Below are the code and all the weights of a small trained network. Each question names an input and a target symbol and asks about switching units off, where a switched-off unit gives its printed mean instead of its output.

import numpy as np


def w(rows, s, z=0):
    codes = np.array(rows[::2]) - 128.0
    scale = np.full(codes.shape[1], s)
    scale[-1] = z or s
    return codes * scale


def f(y):
    return np.maximum(y, 0)


def softmax(a):
    e = np.exp(a - a.max(-1, keepdims=True))
    return e / e.sum(-1, keepdims=True)


def log_softmax(a):
    a = a - a.max(-1, keepdims=True)
    return a - np.log(np.exp(a).sum(-1, keepdims=True))


def net(x, mask):
    ids = ['αδεθλπσφψω'.index(c) for c in x.split()]
    T = len(ids)
    res = E[ids] + P[:T]
    u = 0
    for l in range(2):
        r = res
        for j in range(2):
            rows = slice(4 * j, 4 * j + 4)
            q, k, v = (r @ M[l][rows].T for M in (Q, K, V))
            z = softmax(np.where(np.tri(T) > 0, q @ k.T / 4**0.5, -1e9)) @ v
            o = O[l][rows]
            res = res + np.where(mask[u + j], z, o[:, -1]) @ o[:, :-1]
        u += 2
        y = f(res @ A[l][:, :-1].T + A[l][:, -1])
        res = res + np.where(mask[u : u + 8], y, B[l][:, -1]) @ B[l][:, :-1]
        u += 8
    return log_softmax(res[-1] @ U[:, :-1].T + U[:, -1])


Q, K, V, O, A, B = {}, {}, {}, {}, {}, {}
E = w([
[253,44,127],'α',
[98,70,142],'δ',
[115,106,184],'ε',
[103,70,137],'θ',
[132,38,82],'λ',
[187,82,105],'π',
[197,85,61],'σ',
[159,64,159],'φ',
[126,60,122],'ψ',
[91,178,141],'ω',
],0.02)
P = w([
[254,44,173],'0',
[52,142,183],'1',
[82,122,159],'2',
[98,122,166],'3',
[94,126,175],'4',
[110,121,172],'5',
[115,120,167],'6',
[105,115,189],'7',
[126,120,170],'8',
[108,140,232],'9',
],0.0086)
Q[0] = w([
[127,169,113],'0.h0',
[145,178,90],'0.h0',
[176,181,174],'0.h0',
[140,116,131],'0.h0',
[111,151,118],'0.h1',
[229,104,160],'0.h1',
[182,140,252],'0.h1',
[128,177,124],'0.h1',
],0.014)
K[0] = w([
[126,143,3],'0.h0',
[78,153,93],'0.h0',
[129,109,18],'0.h0',
[163,110,128],'0.h0',
[73,64,77],'0.h1',
[161,59,103],'0.h1',
[182,127,108],'0.h1',
[77,156,159],'0.h1',
],0.013)
V[0] = w([
[229,193,75],'0.h0',
[226,105,250],'0.h0',
[231,111,2],'0.h0',
[131,172,122],'0.h0',
[56,207,155],'0.h1',
[174,231,129],'0.h1',
[65,166,86],'0.h1',
[179,62,89],'0.h1',
],0.0096)
O[0] = w([
[190,131,55,86],'0.h0',
[227,121,160,247],'0.h0',
[164,75,30,110],'0.h0',
[172,212,80,92],'0.h0',
[195,146,100,19],'0.h1',
[156,183,2,66],'0.h1',
[140,229,188,44],'0.h1',
[39,85,25,209],'0.h1',
],0.0057,0.015)
A[0] = w([
[136,156,132,254],'0.n0',
[105,158,114,246],'0.n1',
[1,108,186,122],'0.n2',
[62,166,160,143],'0.n3',
[138,142,114,97],'0.n4',
[80,181,116,58],'0.n5',
[175,168,151,160],'0.n6',
[166,104,130,135],'0.n7',
],0.016,0.0071)
B[0] = w([
[33,52,66,133],'0.n0',
[90,2,133,131],'0.n1',
[113,176,64,255],'0.n2',
[180,45,160,153],'0.n3',
[98,140,71,128],'0.n4',
[202,186,101,129],'0.n5',
[45,159,103,132],'0.n6',
[118,155,220,154],'0.n7',
],0.007,0.03)
Q[1] = w([
[180,138,1],'1.h0',
[213,185,168],'1.h0',
[235,239,206],'1.h0',
[98,198,60],'1.h0',
[64,233,152],'1.h1',
[191,209,89],'1.h1',
[67,118,29],'1.h1',
[22,126,95],'1.h1',
],0.0095)
K[1] = w([
[124,210,106],'1.h0',
[155,169,141],'1.h0',
[199,161,102],'1.h0',
[115,152,101],'1.h0',
[138,138,110],'1.h1',
[141,188,3],'1.h1',
[161,124,135],'1.h1',
[192,71,107],'1.h1',
],0.015)
V[1] = w([
[124,250,22],'1.h0',
[224,91,87],'1.h0',
[249,103,85],'1.h0',
[169,20,132],'1.h0',
[122,170,194],'1.h1',
[254,136,175],'1.h1',
[226,135,129],'1.h1',
[154,17,188],'1.h1',
],0.0084)
O[1] = w([
[142,66,198,18],'1.h0',
[94,142,92,135],'1.h0',
[126,96,81,122],'1.h0',
[132,94,125,204],'1.h0',
[92,245,168,111],'1.h1',
[185,175,180,156],'1.h1',
[190,118,174,137],'1.h1',
[157,152,112,254],'1.h1',
],0.011,0.032)
A[1] = w([
[136,134,6,128],'1.n0',
[200,121,204,155],'1.n1',
[66,174,90,27],'1.n2',
[24,112,190,234],'1.n3',
[115,50,64,130],'1.n4',
[86,198,111,244],'1.n5',
[91,188,99,255],'1.n6',
[124,1,199,143],'1.n7',
],0.0088,0.0055)
B[1] = w([
[81,149,180,254],'1.n0',
[1,124,88,138],'1.n1',
[127,150,38,162],'1.n2',
[42,51,192,133],'1.n3',
[135,172,177,206],'1.n4',
[156,69,163,192],'1.n5',
[209,73,195,198],'1.n6',
[212,146,41,146],'1.n7',
],0.0085,0.025)
U = w([
[140,120,124,54],'α',
[109,80,174,157],'δ',
[173,147,242,177],'ε',
[103,91,165,202],'θ',
[69,147,58,96],'λ',
[144,116,110,123],'π',
[157,81,103,140],'σ',
[135,255,43,3],'φ',
[91,158,114,184],'ψ',
[125,58,214,115],'ω',
],0.0079,0.0042)

Each question gives the input, a string of symbols that net reads in full, and the target symbol t.
The units are the heads (4 rows each of Q, K, V and O) and the neurons (one row each of A and B). Each row of codes is followed by its name. A weight is (code - 128) times the scale printed after its matrix; where a second scale follows, it is the last column's (O, A, B and U).
mask holds one flag per unit, layer by layer, with each layer's heads first. A switched-off unit (its flag False) gives its mean, the last column of its rows in O or B, instead of its output. The means were averaged over made-up inputs and are rounded, as every weight is.
A unit's drop is (log p(t) with every unit on - log p(t) with that unit switched off) / (log p(t) with every unit on - log p(t) with every unit switched off).
The circuit of an input: a set's keep is (log p(t) with only the set's units on - log p(t) with every unit switched off) / (log p(t) with every unit on - log p(t) with every unit switched off). Starting from the 12 units with the biggest drops (on a tie, the unit counted first), units are removed one at a time, each time the one whose removal leaves the highest keep (on an exact tie, the one counted first), for as long as the keep stays at least 0.8.
circuit, biggest first: the units of the circuit, biggest drop first
unit that matters most: the unit with the biggest drop
top k neurons in layer l: the k neurons of layer l with the biggest drops, biggest first
input σ ε ε ε ε φ, target σ: circuit, biggest first -> 0.n2, 1.h1, 0.h0, 0.h1
input ω λ ε ε λ ε ε, target ω: circuit, biggest first -> 1.h1, 1.h0, 1.n3
input σ λ σ ε θ θ, target σ: circuit, biggest first -> 0.n2, 1.h1, 0.h0, 0.h1
input φ φ φ δ, target φ: circuit, biggest first -> 0.n2, 0.h0, 0.h1, 1.h0
input λ δ ε ε ω λ φ φ ε, target λ: circuit, biggest first -> 0.h1, 1.h1
input λ λ δ ε λ ψ, target λ: unit that matters most -> 0.h1
input σ ψ ω, target σ: circuit, biggest first -> 0.h0, 1.h1
input λ π ε ε σ φ, target λ: circuit, biggest first -> 1.h1, 0.h1
input λ ε ε ε σ ψ λ θ ω ω, target λ: top 2 neurons in layer 1 -> 1.n2, 1.n5
input ω ε δ φ ε ε, target ω: circuit, biggest first -> 1.h1, 1.h0, 1.n3
input ε φ λ π σ ψ π, target ε: circuit, biggest first -> 0.n2, 1.h1, 0.h1, 0.h0
input α θ ω θ λ ε ψ ε, target σ: circuit, biggest first -> 0.h1, 1.h1
input ε θ σ σ ε ε φ ε σ, target ε: top 2 neurons in layer 0 -> 0.n2, 0.n7
input λ ε ε ε ε π, target λ: circuit, biggest first -> 1.h1
input φ δ λ σ π ε σ ω ε, target φ: circuit, biggest first -> 0.n2, 0.h1, 1.h0
input σ ε φ π ε σ λ ε φ, target σ: circuit, biggest first -> 0.n2, 1.h1, 0.h1, 0.h0
input ε σ δ, target ε: top 2 neurons in layer 0 -> 0.n2, 0.n7
input ε π ψ, target ε: top 2 neurons in layer 1 -> 1.n6, 1.n5
input ω σ θ ε ω φ, target ω: top 2 neurons in layer 1 -> 1.n3, 1.n2
input σ φ ε φ ε, target σ: unit that matters most -> 0.n2
input σ ε δ λ, target σ: top 2 neurons in layer 0 -> 0.n2, 0.n3
input σ θ λ θ ε ε ψ δ, target σ: top 2 neurons in layer 1 -> 1.n7, 1.n0
input φ δ φ ω ε λ θ ε ψ π, target φ: top 2 neurons in layer 1 -> 1.n2, 1.n3
input λ θ λ, target λ: top 2 neurons in layer 0 -> 0.n2, 0.n3
input ε λ ε ε δ θ ε ε ε θ, target ε: top 3 neurons in layer 0 -> 0.n2, 0.n7, 0.n0
